How the points are linked:
* | ρ η π ε ζ φ
rm | jq jd mg lm gh gl
lt | md lz qj jl hq pc
zb | ds mm jm ml fh hh
zs | fd cl nb md lz jr
cm | zh rr hq dc fq lh
mm | zb fb qd dh hh ft
rn | sj gq rl pg dn zp
dz | ll zt tp nm zd qh
jj | rr dj qn fq jn pq
ms | mq pz hb cq zc qr
zf | zt th zg zd mg bs
zq | hd tp fq qs bt ll
qr | zc ff ms rl dp mt
mb | dc fq gn pq ht hd
tm | jb hb lm hf nf mq
gt | pq ht dj tp zg qs
lm | tb fm zn rd jb tm
jb | bf tm tb bn bd nf
hn | nb cn sd qj zs cl
hd | ht zq mb zg qf bt
hq | rc pc md zz zh cm
zc | pb qr mq pn nq dp
qs | zg qf gt dz zf th
bf | rd jb sb gz hf bd
mz | lq nb hh rt qj fd
zp | dn fj rn gb jm qd
zz | br gn tn rr dj dc
hb | tm gz fm bd mq ms
ds | pp zb mr qp dh fh
jl | tn rc hl qn zz gn
dh | ml fh pp sd jh cr
bb | qd fp fj ds mm fb
lh | fq jn cm ht zq tp
mr | gb jm pr fp pp ds
pp | jp ds gb fb ml dh
cn | hn rt ct fd cl hl
mq | nf ms tm lf pb zc
qd | jm bb zp pp zb mm
fp | bb jp fl zb fb qp
th | zf nm qs qh bs hc
lz | lt jr fd rc pc qn
jp | fp pp ng mm qp ml
pq | jn gt jj zq rq zg
lf | tr cq hf qr ns pn
pn | ns rl lf mt sr sj
mt | dp dg qr rn gp bz
lq | cr mz fh cn gr qj
gh | fm gl jq jb hb gz
zd | rf qh ll hc zn fc
rd | gl bf jd hb bn hf
nm | th rf qf mg hc rz
fj | zp fl gq mr qd bb
bs | mg hc zf fc rm jd
rz | hc zn nm rm sb tb
qp | fb ml fp hh sd ct
gn | zz zh jl jj dc mb
tr | pz lf bn zc ff ns
zt | dz zf rq rf qh mg
rt | cn gr jh zs hl hz
gp | gq bz dp dn fj fl
dn | pr zp sj ng mr jm
qh | zd mg dz rz fc jq
rl | pn nq cq dg sj rn
hz | hl md rt jr jl rc
hc | bs rz th jq jd sb
ns | ff pn tr dp dg sr
sb | jd tb hc gh rd bf
pc | hq qn lt gn cm rr
gl | gh rd rm tm gz bn
jn | lh pq rr hd tp rq
sd | ft ct fb lq nb hn
gq | rn gp nq pr zp fj
fm | lm gh fc bf tm hb
pb | cq zc nf ns rl nq
jd | rm sb bs fm gl rd
bd | hf nf bf pz lf cq
cr | jh lq dh hn rt gr
mg | qh bs zt zn jq rm
tn | jr jl cl pc br zz
gz | hb bn gh nf ms pz
hl | cl hz cn lz tn jl
ct | sd jh qp mz hn cn
bn | gz hf gl mq pz tr
fd | qj zs mz hz lt lz
nq | rl dp pb sr rn gq
sj | sr rn pn bz pr dn
pg | bz pr dg fj ng gb
fh | dh hh ds ct cr lq
ht | gt hd dc rq qs qf
tb | sb lm rz gl bf jb
jh | ct cr ml nb cn rt
rr | cm jj pc mb lh jn
ml | qp dh jp ft ct jh
jr | lz tn zs hq qn br
hh | fh ft zb jh lq mz
fq | mb lh zh gt hd zq
qn | pc br lz zh rr jj
nf | bd mq jb tr cq pb
zn | rz fc rf jd tb lm
cl | zs hl hn lt jr tn
bt | qf ll hd zf nm rf
hf | bn bd rd ms tr lf
jq | fc rm qh tb fm gh
nb | mz hn ft gr fd zs
pr | pg dn sr fl gb mr
zh | gn cm rc dj mb fq
ng | fl gb bz qd fp jp
fl | fj ng gp jm bb fp
ff | qr ns pz nq mt dg
dc | dj mb zz jn gt ht
gb | ng mr pg bb jp pp
bz | gp pg mt zp fl ng
fb | mm qp bb fh ft sd
md | hz lt gr tn rc hq
br | qn zz jr cm jj dj
dj | jj dc br lh pq gt
ll | bt dz zq th rf zd
dg | mt sr ff gq bz pg
cq | lf pb bd ff pn rl
pz | ms tr gz pb qr ff
ft | hh sd mm cr mz nb
jm | mr qd dn jp ds zb
zg | rq qs pq ll zt zf
sr | dg sj ns gp pg pr
gr | rt qj cr cl hz md
qj | gr fd lq hl md lt
dp | nq mt zc sj gq gp
rc | jl hq hz br gn zh
fc | zn jq zd sb lm fm
rf | nm zd bt bs rz zn
rq | tp zg jn bt dz zt
tp | zq rq lh qf ll dz
qf | qs bt ht zt th nm

In the rows, zero is written as 456.

The rows follow the links: the fewer symbols apart two points are, the more alike their rows tend to be.

Each row is also shifted at random along 5 hidden directions that mean nothing.

Some points, each with a row of numbers:
hf -> [438, 426, 453, 499, 477, 433, 443, 481, 391, 492, 388, 444, 457, 476, 437, 446, 507, 446, 436, 505, 375, 460, 486, 482, 458, 540, 390, 405, 443, 482, 447, 465, 449, 382, 468, 391, 537, 418, 509, 443, 510, 459, 504, 436, 411, 434, 559, 420, 461, 450, 475]
gp -> [563, 474, 436, 432, 449, 511, 389, 417, 463, 429, 462, 536, 534, 412, 497, 456, 449, 426, 532, 442, 398, 493, 470, 477, 525, 499, 485, 469, 491, 514, 429, 443, 408, 450, 400, 469, 477, 485, 382, 492, 469, 438, 465, 512, 459, 457, 425, 502, 409, 406, 424]
zd -> [581, 400, 456, 409, 502, 394, 315, 476, 453, 424, 461, 552, 395, 527, 420, 566, 392, 419, 367, 416, 436, 443, 483, 519, 438, 408, 355, 343, 341, 380, 529, 428, 492, 512, 534, 383, 431, 450, 474, 558, 450, 460, 446, 367, 424, 424, 413, 636, 500, 473, 500]
mb -> [440, 519, 462, 466, 439, 416, 523, 488, 410, 443, 487, 400, 458, 500, 413, 434, 495, 420, 454, 422, 544, 411, 433, 498, 447, 408, 478, 403, 520, 373, 402, 458, 503, 473, 521, 452, 420, 448, 496, 437, 475, 483, 380, 422, 503, 387, 428, 411, 403, 405, 469]
bn -> [459, 335, 454, 582, 495, 460, 308, 487, 395, 585, 413, 390, 394, 465, 457, 515, 590, 503, 476, 510, 354, 470, 506, 462, 454, 532, 313, 410, 410, 611, 453, 462, 417, 378, 422, 347, 546, 452, 526, 449, 551, 446, 469, 439, 366, 403, 637, 421, 480, 520, 510]
nb -> [206, 521, 470, 420, 396, 447, 392, 433, 502, 379, 436, 525, 460, 503, 423, 512, 450, 444, 448, 433, 504, 495, 410, 486, 384, 428, 393, 546, 485, 382, 410, 439, 458, 479, 470, 473, 441, 444, 408, 499, 442, 477, 525, 472, 499, 519, 376, 532, 359, 422, 333]
cr -> [362, 442, 460, 430, 434, 566, 510, 387, 447, 448, 545, 375, 525, 321, 487, 407, 465, 480, 476, 446, 452, 461, 492, 378, 490, 422, 539, 527, 515, 427, 412, 477, 524, 483, 333, 480, 417, 476, 471, 483, 378, 433, 390, 516, 440, 436, 492, 386, 461, 552, 488]
hc -> [195, 462, 458, 385, 465, 424, 534, 468, 377, 399, 529, 475, 517, 480, 434, 449, 418, 390, 375, 406, 382, 397, 507, 467, 468, 509, 491, 335, 448, 325, 469, 476, 566, 422, 515, 412, 506, 447, 522, 487, 442, 465, 486, 391, 478, 392, 507, 440, 487, 445, 515]
qs -> [427, 463, 446, 493, 532, 397, 425, 531, 542, 487, 380, 473, 435, 517, 510, 424, 478, 503, 545, 507, 490, 438, 412, 439, 478, 453, 478, 418, 451, 608, 468, 444, 322, 465, 530, 529, 441, 466, 413, 406, 467, 440, 470, 428, 451, 371, 394, 451, 454, 429, 502]
th -> [465, 492, 447, 426, 519, 402, 536, 487, 482, 459, 427, 528, 487, 483, 432, 402, 361, 417, 435, 465, 455, 422, 395, 452, 494, 454, 536, 360, 428, 365, 512, 425, 446, 487, 540, 505, 434, 448, 439, 453, 411, 473, 455, 406, 466, 409, 364, 530, 506, 410, 543]
lh -> [537, 477, 451, 444, 468, 408, 370, 491, 458, 419, 458, 479, 432, 520, 455, 506, 480, 428, 478, 424, 525, 437, 460, 525, 457, 386, 410, 384, 460, 463, 433, 443, 440, 510, 523, 438, 402, 465, 448, 494, 489, 459, 379, 414, 472, 378, 382, 516, 397, 409, 457]
zs -> [397, 504, 443, 450, 480, 485, 518, 432, 452, 456, 392, 451, 489, 419, 446, 373, 419, 419, 486, 503, 521, 483, 414, 481, 507, 398, 518, 456, 496, 400, 441, 443, 428, 511, 432, 484, 393, 428, 414, 457, 446, 467, 351, 493, 446, 468, 373, 476, 438, 398, 457]
nm -> [440, 338, 444, 509, 533, 465, 430, 473, 421, 559, 493, 403, 427, 410, 451, 454, 457, 482, 426, 476, 394, 420, 481, 417, 508, 453, 459, 347, 386, 472, 513, 446, 485, 456, 438, 409, 458, 468, 519, 475, 433, 447, 384, 410, 382, 366, 539, 473, 564, 554, 624]
pn -> [524, 500, 457, 540, 391, 408, 518, 491, 500, 517, 487, 476, 432, 516, 446, 478, 475, 489, 498, 416, 454, 442, 367, 450, 416, 540, 484, 537, 477, 540, 458, 449, 394, 376, 491, 519, 524, 492, 419, 348, 505, 482, 590, 485, 554, 544, 462, 396, 436, 385, 372]
sr -> [488, 513, 440, 526, 408, 488, 565, 448, 441, 520, 509, 442, 539, 417, 455, 401, 487, 448, 545, 426, 420, 442, 396, 450, 519, 555, 571, 490, 544, 504, 407, 449, 418, 383, 418, 500, 521, 503, 415, 372, 498, 471, 490, 523, 530, 471, 482, 371, 418, 376, 444]
ht -> [322, 466, 442, 410, 506, 430, 391, 487, 460, 398, 434, 495, 479, 486, 488, 466, 469, 435, 488, 462, 463, 440, 490, 489, 484, 433, 442, 374, 468, 482, 435, 456, 431, 487, 503, 449, 433, 453, 441, 499, 464, 440, 416, 414, 441, 349, 407, 491, 417, 436, 488]
cq -> [609, 456, 459, 438, 452, 437, 502, 461, 492, 442, 445, 496, 455, 468, 487, 451, 410, 468, 444, 462, 413, 453, 459, 431, 440, 513, 481, 482, 424, 495, 504, 462, 434, 419, 467, 488, 503, 460, 437, 415, 448, 445, 550, 466, 473, 518, 468, 429, 497, 442, 425]
dz -> [397, 389, 444, 486, 560, 462, 460, 485, 494, 542, 433, 448, 468, 414, 482, 404, 433, 492, 487, 512, 408, 429, 437, 385, 518, 455, 514, 374, 412, 507, 510, 441, 413, 479, 462, 490, 440, 467, 458, 462, 399, 437, 421, 424, 388, 343, 463, 486, 539, 531, 623]
mz -> [522, 398, 451, 485, 461, 549, 341, 412, 512, 500, 505, 414, 447, 363, 502, 479, 491, 525, 535, 452, 477, 488, 465, 398, 486, 388, 464, 538, 469, 567, 433, 448, 425, 515, 342, 474, 395, 506, 416, 496, 420, 424, 370, 521, 416, 429, 447, 487, 449, 553, 486]
gh -> [705, 437, 456, 474, 489, 433, 324, 495, 505, 463, 453, 498, 455, 496, 452, 513, 499, 495, 495, 454, 430, 448, 439, 430, 429, 457, 393, 439, 449, 499, 432, 440, 426, 464, 494, 461, 463, 469, 453, 505, 441, 449, 507, 423, 438, 358, 451, 527, 412, 499, 492]
rd -> [329, 522, 458, 419, 485, 422, 463, 480, 480, 408, 424, 559, 556, 497, 419, 435, 436, 427, 464, 464, 381, 438, 407, 444, 446, 527, 468, 418, 495, 354, 423, 433, 464, 427, 524, 484, 512, 435, 445, 493, 420, 476, 590, 418, 475, 382, 434, 521, 394, 423, 474]
rm -> [564, 504, 460, 470, 440, 375, 485, 531, 472, 428, 492, 449, 444, 550, 473, 484, 518, 466, 481, 411, 479, 400, 448, 471, 406, 490, 451, 430, 493, 520, 423, 477, 437, 414, 558, 480, 487, 478, 480, 399, 501, 462, 524, 416, 534, 392, 460, 378, 402, 406, 429]
bf -> [434, 461, 450, 505, 508, 467, 476, 488, 474, 519, 440, 468, 543, 431, 462, 395, 488, 478, 535, 493, 375, 437, 412, 406, 508, 534, 520, 415, 504, 493, 425, 442, 407, 412, 460, 499, 507, 469, 450, 440, 441, 455, 507, 455, 435, 340, 492, 445, 442, 467, 555]
zn -> [475, 452, 449, 462, 471, 416, 499, 507, 432, 463, 528, 428, 465, 485, 489, 456, 488, 454, 470, 409, 434, 395, 493, 452, 481, 494, 501, 375, 468, 512, 457, 475, 468, 420, 505, 450, 484, 495, 495, 422, 480, 445, 457, 417, 491, 376, 499, 380, 470, 443, 504]
hq -> [315, 401, 464, 430, 457, 453, 445, 447, 460, 448, 480, 414, 373, 446, 474, 488, 435, 480, 404, 454, 500, 455, 500, 450, 428, 386, 429, 467, 395, 468, 509, 475, 488, 497, 442, 437, 405, 456, 484, 460, 435, 436, 399, 446, 434, 494, 457, 454, 521, 516, 460]
lt -> [376, 481, 466, 462, 424, 416, 507, 465, 406, 432, 384, 400, 372, 507, 434, 446, 470, 424, 408, 487, 564, 475, 478, 524, 412, 399, 389, 468, 451, 436, 460, 479, 465, 467, 486, 419, 421, 405, 484, 417, 512, 476, 389, 451, 462, 537, 442, 395, 449, 401, 369]
lz -> [317, 354, 436, 478, 506, 512, 382, 438, 445, 523, 442, 405, 395, 384, 524, 456, 450, 489, 487, 492, 454, 480, 530, 451, 532, 406, 454, 426, 390, 598, 508, 455, 405, 497, 370, 421, 409, 476, 444, 462, 473, 414, 310, 486, 376, 454, 475, 457, 542, 508, 518]
fj -> [636, 363, 440, 430, 494, 524, 195, 408, 533, 445, 410, 552, 430, 403, 527, 546, 444, 507, 512, 489, 385, 543, 508, 445, 482, 435, 355, 516, 379, 608, 489, 436, 364, 499, 355, 445, 444, 476, 370, 558, 442, 404, 469, 504, 364, 481, 431, 601, 458, 532, 432]
jl -> [495, 452, 439, 393, 514, 496, 563, 435, 489, 444, 454, 442, 470, 378, 525, 361, 350, 450, 485, 486, 512, 454, 472, 423, 549, 382, 605, 435, 443, 483, 514, 459, 425, 536, 418, 525, 363, 475, 405, 433, 393, 424, 325, 483, 442, 462, 357, 439, 542, 456, 517]
tm -> [561, 473, 460, 419, 503, 469, 472, 451, 435, 429, 416, 495, 553, 438, 414, 403, 439, 418, 431, 495, 381, 450, 447, 435, 468, 489, 464, 395, 483, 314, 427, 448, 507, 449, 472, 444, 480, 410, 488, 522, 403, 472, 493, 418, 406, 362, 473, 511, 435, 483, 531]
hh -> [478, 468, 453, 339, 425, 520, 450, 377, 456, 360, 523, 512, 490, 387, 478, 466, 363, 410, 423, 405, 460, 479, 509, 465, 492, 405, 505, 479, 445, 372, 474, 456, 518, 521, 388, 453, 404, 478, 411, 530, 400, 440, 398, 494, 469, 517, 386, 524, 464, 461, 418]
tn -> [374, 408, 459, 422, 461, 457, 413, 445, 450, 436, 432, 428, 365, 457, 485, 484, 433, 456, 411, 472, 506, 476, 515, 483, 443, 382, 406, 455, 388, 477, 506, 473, 462, 511, 441, 416, 407, 440, 465, 471, 466, 440, 373, 455, 422, 508, 440, 468, 505, 488, 438]
pr -> [452, 490, 458, 383, 432, 512, 481, 400, 420, 364, 427, 473, 542, 407, 464, 419, 455, 421, 444, 477, 407, 497, 506, 451, 458, 495, 456, 503, 513, 378, 409, 477, 501, 430, 397, 440, 488, 415, 450, 498, 436, 453, 502, 495, 440, 491, 480, 425, 407, 452, 390]
gr -> [478, 465, 452, 582, 446, 492, 491, 461, 465, 566, 416, 338, 430, 420, 451, 395, 540, 506, 559, 503, 553, 479, 388, 448, 476, 412, 486, 524, 530, 554, 394, 447, 377, 463, 399, 494, 406, 464, 441, 383, 495, 467, 354, 519, 454, 455, 449, 369, 420, 441, 454]
cn -> [435, 443, 462, 450, 458, 553, 465, 395, 446, 468, 463, 383, 506, 344, 426, 407, 474, 473, 456, 488, 484, 480, 453, 406, 464, 387, 480, 520, 513, 363, 403, 454, 526, 509, 357, 450, 390, 435, 480, 516, 384, 459, 364, 493, 406, 422, 467, 461, 441, 549, 499]
ll -> [377, 464, 458, 541, 497, 371, 490, 544, 500, 531, 382, 426, 393, 541, 452, 432, 507, 508, 490, 511, 500, 427, 389, 445, 427, 477, 448, 431, 451, 552, 473, 451, 366, 424, 550, 501, 467, 447, 469, 366, 491, 469, 500, 413, 469, 416, 455, 403, 463, 428, 487]
nf -> [630, 390, 451, 394, 507, 436, 264, 453, 452, 402, 382, 579, 426, 495, 465, 547, 411, 429, 397, 484, 359, 499, 529, 506, 451, 471, 307, 388, 349, 455, 513, 442, 448, 470, 470, 368, 494, 424, 447, 558, 477, 437, 505, 413, 376, 465, 467, 608, 481, 476, 445]
jr -> [360, 458, 463, 390, 453, 445, 478, 440, 430, 393, 410, 444, 405, 467, 460, 448, 408, 425, 388, 475, 521, 476, 501, 497, 435, 384, 424, 449, 419, 406, 485, 478, 483, 503, 465, 433, 403, 420, 465, 467, 451, 455, 387, 450, 440, 522, 412, 459, 483, 447, 415]
rl -> [688, 449, 450, 483, 442, 481, 463, 439, 503, 506, 519, 490, 490, 422, 462, 465, 424, 482, 494, 419, 411, 456, 405, 412, 481, 493, 518, 499, 449, 490, 476, 431, 433, 446, 418, 504, 476, 505, 412, 443, 427, 455, 509, 492, 485, 482, 448, 487, 483, 468, 475]
ff -> [519, 442, 467, 403, 445, 500, 531, 410, 461, 434, 518, 479, 525, 387, 441, 429, 385, 452, 400, 439, 368, 444, 459, 378, 453, 500, 523, 486, 445, 344, 483, 460, 542, 436, 414, 472, 492, 457, 469, 485, 368, 457, 539, 465, 453, 479, 496, 461, 507, 526, 495]

Where do the symbols, taken in turn from left to right, take each start?
Answers are names.
[411, 498, 472, 501, 408, 441, 386, 451, 474, 451, 395, 446, 399, 515, 402, 497, 510, 463, 466, 469, 559, 501, 399, 507, 377, 392, 362, 542, 488, 437, 406, 437, 433, 486, 470, 448, 416, 429, 436, 459, 492, 488, 447, 471, 472, 511, 406, 491, 366, 425, 354]
η ρ φ η -> md
[482, 460, 452, 496, 452, 380, 339, 520, 446, 442, 437, 442, 375, 562, 459, 537, 550, 463, 490, 439, 537, 443, 472, 540, 421, 410, 346, 406, 463, 550, 423, 457, 409, 467, 540, 416, 432, 460, 471, 451, 544, 458, 408, 410, 474, 394, 434, 457, 383, 403, 416]
φ ε η φ ρ -> zd
[611, 544, 447, 422, 437, 491, 560, 424, 466, 403, 397, 464, 537, 423, 494, 359, 449, 441, 516, 497, 467, 483, 446, 446, 485, 491, 544, 526, 545, 467, 407, 473, 420, 434, 426, 524, 463, 435, 399, 410, 445, 453, 483, 521, 480, 497, 419, 373, 404, 387, 381]
π ε π η ζ -> bz
[505, 388, 473, 462, 439, 513, 352, 412, 448, 454, 412, 412, 415, 420, 460, 500, 517, 504, 422, 503, 417, 517, 516, 429, 392, 467, 329, 549, 433, 492, 439, 482, 480, 430, 367, 390, 486, 419, 492, 496, 462, 442, 495, 492, 377, 516, 561, 439, 451, 554, 397]
ε ρ ζ ρ ρ -> fp
[370, 477, 469, 468, 434, 416, 458, 493, 380, 428, 461, 367, 430, 514, 420, 476, 552, 430, 422, 445, 517, 418, 492, 504, 405, 419, 386, 403, 501, 401, 392, 484, 530, 446, 513, 390, 439, 423, 548, 459, 504, 473, 394, 402, 461, 380, 505, 386, 393, 451, 446]
φ φ ε -> rf
[404, 425, 455, 458, 453, 454, 476, 458, 486, 475, 478, 497, 463, 445, 493, 459, 430, 489, 454, 447, 364, 450, 463, 413, 455, 548, 479, 484, 418, 529, 505, 461, 436, 396, 442, 483, 530, 480, 437, 417, 451, 441, 573, 474, 466, 507, 501, 429, 515, 469, 455]
ρ ε η η ρ -> ns
[349, 510, 461, 448, 499, 375, 494, 525, 499, 423, 373, 465, 452, 542, 471, 414, 477, 464, 489, 503, 507, 433, 427, 460, 429, 457, 455, 425, 482, 489, 438, 461, 401, 453, 565, 504, 451, 424, 461, 414, 461, 462, 497, 409, 470, 386, 407, 416, 419, 413, 454]
π η ζ ε π -> zq
[601, 528, 436, 445, 516, 452, 588, 473, 454, 465, 386, 502, 578, 432, 459, 322, 413, 409, 506, 512, 416, 439, 401, 443, 538, 522, 583, 387, 522, 409, 442, 442, 421, 433, 488, 518, 483, 431, 424, 427, 431, 465, 478, 458, 458, 389, 415, 446, 444, 383, 527]
π π ζ ε -> bf
[544, 492, 477, 413, 493, 426, 563, 492, 420, 400, 396, 359, 474, 475, 445, 370, 504, 452, 414, 519, 527, 416, 485, 425, 413, 406, 467, 417, 512, 361, 401, 494, 523, 468, 513, 459, 421, 383, 549, 451, 412, 464, 418, 400, 426, 350, 477, 348, 428, 498, 499]
ε φ η ε -> hc
[589, 488, 453, 448, 409, 502, 497, 423, 483, 428, 515, 410, 456, 417, 494, 440, 459, 475, 503, 423, 533, 466, 459, 441, 461, 409, 521, 542, 503, 512, 429, 472, 442, 487, 397, 508, 403, 494, 416, 427, 445, 441, 394, 516, 502, 502, 407, 396, 430, 446, 396]
π ε η ζ -> mz
[553, 397, 440, 499, 501, 489, 385, 470, 437, 522, 511, 388, 449, 415, 485, 463, 514, 473, 521, 443, 487, 429, 487, 456, 530, 391, 477, 374, 460, 536, 439, 445, 438, 504, 428, 426, 393, 502, 473, 481, 463, 431, 295, 446, 424, 326, 464, 459, 461, 501, 578]
η φ φ ζ -> zd
[506, 464, 447, 481, 515, 425, 463, 516, 483, 470, 400, 403, 442, 483, 507, 407, 522, 496, 530, 510, 512, 429, 465, 435, 474, 429, 476, 403, 490, 575, 430, 469, 386, 468, 499, 494, 423, 454, 469, 416, 469, 434, 401, 430, 438, 342, 440, 380, 438, 458, 511]
φ ε π η ζ φ -> rz
[317, 436, 485, 464, 400, 472, 407, 417, 426, 428, 388, 422, 415, 473, 421, 502, 509, 477, 383, 497, 426, 511, 491, 450, 337, 495, 309, 569, 446, 421, 434, 479, 502, 398, 417, 396, 518, 392, 506, 472, 475, 471, 566, 467, 417, 559, 561, 420, 429, 514, 342]
ρ ε π -> dn
[522, 456, 472, 431, 424, 466, 476, 426, 470, 436, 508, 495, 485, 447, 425, 483, 413, 462, 394, 418, 392, 453, 439, 419, 411, 499, 459, 504, 428, 366, 477, 454, 518, 433, 445, 458, 501, 463, 468, 476, 408, 465, 563, 452, 474, 509, 487, 489, 473, 499, 438]
ζ π φ -> dg
[701, 373, 446, 538, 451, 533, 392, 426, 470, 569, 548, 428, 472, 361, 473, 485, 490, 513, 518, 425, 371, 458, 441, 396, 508, 495, 493, 484, 445, 549, 463, 441, 441, 434, 351, 451, 478, 532, 440, 465, 445, 434, 443, 507, 438, 440, 531, 472, 499, 534, 527]
φ φ η ζ ρ ζ -> mm
[417, 459, 463, 483, 368, 489, 517, 432, 414, 462, 523, 346, 418, 430, 468, 465, 513, 475, 452, 416, 512, 461, 490, 458, 425, 442, 463, 539, 494, 499, 422, 492, 494, 430, 399, 440, 452, 476, 482, 397, 493, 455, 413, 507, 496, 539, 509, 321, 442, 457, 375]
π ρ ρ φ ε -> ct
